Below are the code and all the weights of a small trained network. Each question names an input and a class and asks about switching units off, where a switched-off unit gives its printed mean instead of its output.

import numpy as np


def w(rows, s, z=0):
    codes = np.array(rows[::2]) - 128.0
    scale = np.full(codes.shape[1], s)
    scale[-1] = z or s
    return codes * scale


def norm(h):
    return h / np.sqrt((h * h).mean(-1, keepdims=True) + 1e-5)


def f(y):
    return np.maximum(y, 0)


def log_softmax(a):
    a = a - a.max(-1, keepdims=True)
    return a - np.log(np.exp(a).sum(-1, keepdims=True))


def net(x, mask):
    res = np.array(x, float).reshape(1, 5) / 4 @ E
    u = 0
    for l in range(4):
        y = f(norm(res) @ A[l][:, :-1].T + A[l][:, -1])
        res = res + np.where(mask[u : u + 6], y, B[l][:, -1]) @ B[l][:, :-1]
        u += 6
    return log_softmax(norm(res)[-1] @ U[:, :-1].T + U[:, -1])


A, B = {}, {}
E = w([
[127,129,124,126],'x0',
[89,165,239,164],'x1',
[182,1,175,110],'x2',
[130,128,125,127],'x3',
[250,186,144,66],'x4',
],0.00096)
A[0] = w([
[77,71,28,82,107],'L0N0',
[170,207,106,156,128],'L0N1',
[136,97,47,81,2],'L0N2',
[253,36,171,122,58],'L0N3',
[64,129,172,228,115],'L0N4',
[82,141,102,114,105],'L0N5',
],0.0026,0.0016)
B[0] = w([
[229,181,152,210,244],'L0N0',
[57,100,59,28,211],'L0N1',
[244,141,59,217,162],'L0N2',
[68,57,87,98,255],'L0N3',
[253,161,84,97,226],'L0N4',
[113,113,122,90,166],'L0N5',
],0.0025,0.0013)
A[1] = w([
[195,197,141,178,249],'L1N0',
[102,98,97,134,92],'L1N1',
[27,73,77,254,209],'L1N2',
[88,159,224,134,86],'L1N3',
[183,68,134,113,175],'L1N4',
[178,123,110,71,2],'L1N5',
],0.0037,0.00078)
B[1] = w([
[83,57,92,119,232],'L1N0',
[158,152,120,121,156],'L1N1',
[199,175,168,4,253],'L1N2',
[214,168,26,199,175],'L1N3',
[94,163,73,119,235],'L1N4',
[130,185,187,139,181],'L1N5',
],0.0028,0.002)
A[2] = w([
[94,207,82,130,116],'L2N0',
[210,108,35,5,138],'L2N1',
[196,150,98,202,91],'L2N2',
[115,84,98,212,1],'L2N3',
[42,90,102,69,195],'L2N4',
[152,102,52,82,196],'L2N5',
],0.0025,0.00082)
B[2] = w([
[104,70,136,116,166],'L2N0',
[86,155,229,142,255],'L2N1',
[208,126,118,194,149],'L2N2',
[115,135,157,189,132],'L2N3',
[43,141,78,254,151],'L2N4',
[85,183,223,255,201],'L2N5',
],0.0022,0.004)
A[3] = w([
[183,87,123,154,137],'L3N0',
[119,176,142,108,250],'L3N1',
[107,104,100,190,108],'L3N2',
[138,87,166,136,101],'L3N3',
[131,3,170,112,181],'L3N4',
[162,103,81,151,254],'L3N5',
],0.004,0.0007)
B[3] = w([
[129,137,70,184,175],'L3N0',
[151,4,133,126,250],'L3N1',
[117,76,196,121,177],'L3N2',
[70,232,135,106,173],'L3N3',
[76,174,38,78,196],'L3N4',
[173,185,131,172,168],'L3N5',
],0.0032,0.002)
U = w([
[23,189,17,46,148],'0',
[194,144,222,19,135],'1',
[111,146,167,146,187],'2',
[223,177,52,206,115],'3',
[106,108,164,135,136],'4',
[115,2,94,134,2],'5',
],0.0065,0.0054)

Each question gives the input, the list of numbers given to net, and the class t.
The units are the neurons (one row each of A and B). Each row of codes is followed by its name. A weight is (code - 128) times the scale printed after its matrix; where a second scale follows, it is the last column's (A, B and U).
mask holds one flag per neuron, layer by layer. A switched-off neuron (its flag False) gives its mean, the last column of its row in B, instead of its output. The means were averaged over made-up inputs and are rounded, as every weight is.
A unit's drop is (log p(t) with every unit on - log p(t) with that unit switched off) / (log p(t) with every unit on - log p(t) with every unit switched off).
The circuit of an input: a set's keep is (log p(t) with only the set's units on - log p(t) with every unit switched off) / (log p(t) with every unit on - log p(t) with every unit switched off). Starting from the 12 units with the biggest drops (on a tie, the unit counted first), units are removed one at a time, each time the one whose removal leaves the highest keep (on an exact tie, the one counted first), for as long as the keep stays at least 0.8.
circuit, biggest first: the units of the circuit, biggest drop first
most important unit: the unit with the biggest drop
top k neurons: the k neurons with the biggest drops, biggest first
k most important neurons of layer l: the k neurons of layer l with the biggest drops, biggest first
drop when u is switched off: that unit's drop, to one decimal
input [-4,8,2,-4,-2], class 3: circuit, biggest first	L1N3, L2N1
input [-1,-4,6,-6,3], class 0: top 2 neurons	L0N3, L3N4
input [1,-3,6,1,6], class 0: top 3 neurons	L0N3, L3N4, L1N2
input [-5,4,-6,-5,4], class 0: most important unit	L0N1
input [6,8,5,1,-6], class 3: top 3 neurons	L1N3, L0N4, L0N3
input [-4,6,-1,3,-3], class 3: top 2 neurons	L1N3, L2N1
input [-2,1,6,2,-6], class 0: top 2 neurons	L3N4, L1N3
input [2,-8,5,1,-2], class 3: top 2 neurons	L0N0, L0N2
input [-1,-3,-3,-7,3], class 4: 2 most important neurons of layer 1	L1N2, L1N4
input [-1,8,-4,5,-6], class 3: 2 most important neurons of layer 0	L0N4, L0N3
input [-5,3,5,-5,-8], class 1: top 3 neurons	L1N2, L1N0, L0N3
input [-2,8,8,-8,-1], class 0: top 2 neurons	L3N4, L0N0
input [-6,-7,7,-6,3], class 0: 2 most important neurons of layer 3	L3N4, L3N3
input [8,-3,4,5,5], class 2: most important unit	L1N2
input [-1,-3,7,-6,3], class 0: circuit, biggest first	L3N4, L0N3
input [7,0,6,-4,-7], class 1: top 2 neurons	L1N2, L1N0
input [-5,7,4,-7,4], class 3: 2 most important neurons of layer 1	L1N3, L1N2
input [5,7,-1,2,2], class 3: top 3 neurons	L1N3, L1N2, L2N1
input [5,-7,4,6,-7], class 1: top 3 neurons	L1N2, L0N4, L2N1
input [7,-8,1,-8,-8], class 1: most important neuron of layer 2	L2N1
input [-7,2,-8,-1,7], class 0: top 3 neurons	L1N2, L0N1, L2N1
input [3,4,-4,3,-6], class 1: top 2 neurons	L1N2, L0N0
input [-2,0,6,4,-8], class 1: top 2 neurons	L1N2, L1N0
input [3,-8,7,-1,2], class 3: top 2 neurons	L0N2, L0N0
input [4,-5,-4,-6,-1], class 4: 3 most important neurons of layer 1	L1N3, L1N0, L1N4
input [-3,7,-6,-7,1], class 3: 2 most important neurons of layer 0	L0N3, L0N4
input [3,8,4,-5,-1], class 3: 2 most important neurons of layer 2	L2N1, L2N5
input [1,-8,6,0,0], class 3: 3 most important neurons of layer 0	L0N0, L0N2, L0N1
input [3,-2,8,3,0], class 0: drop when L3N0 is switched off	0.0
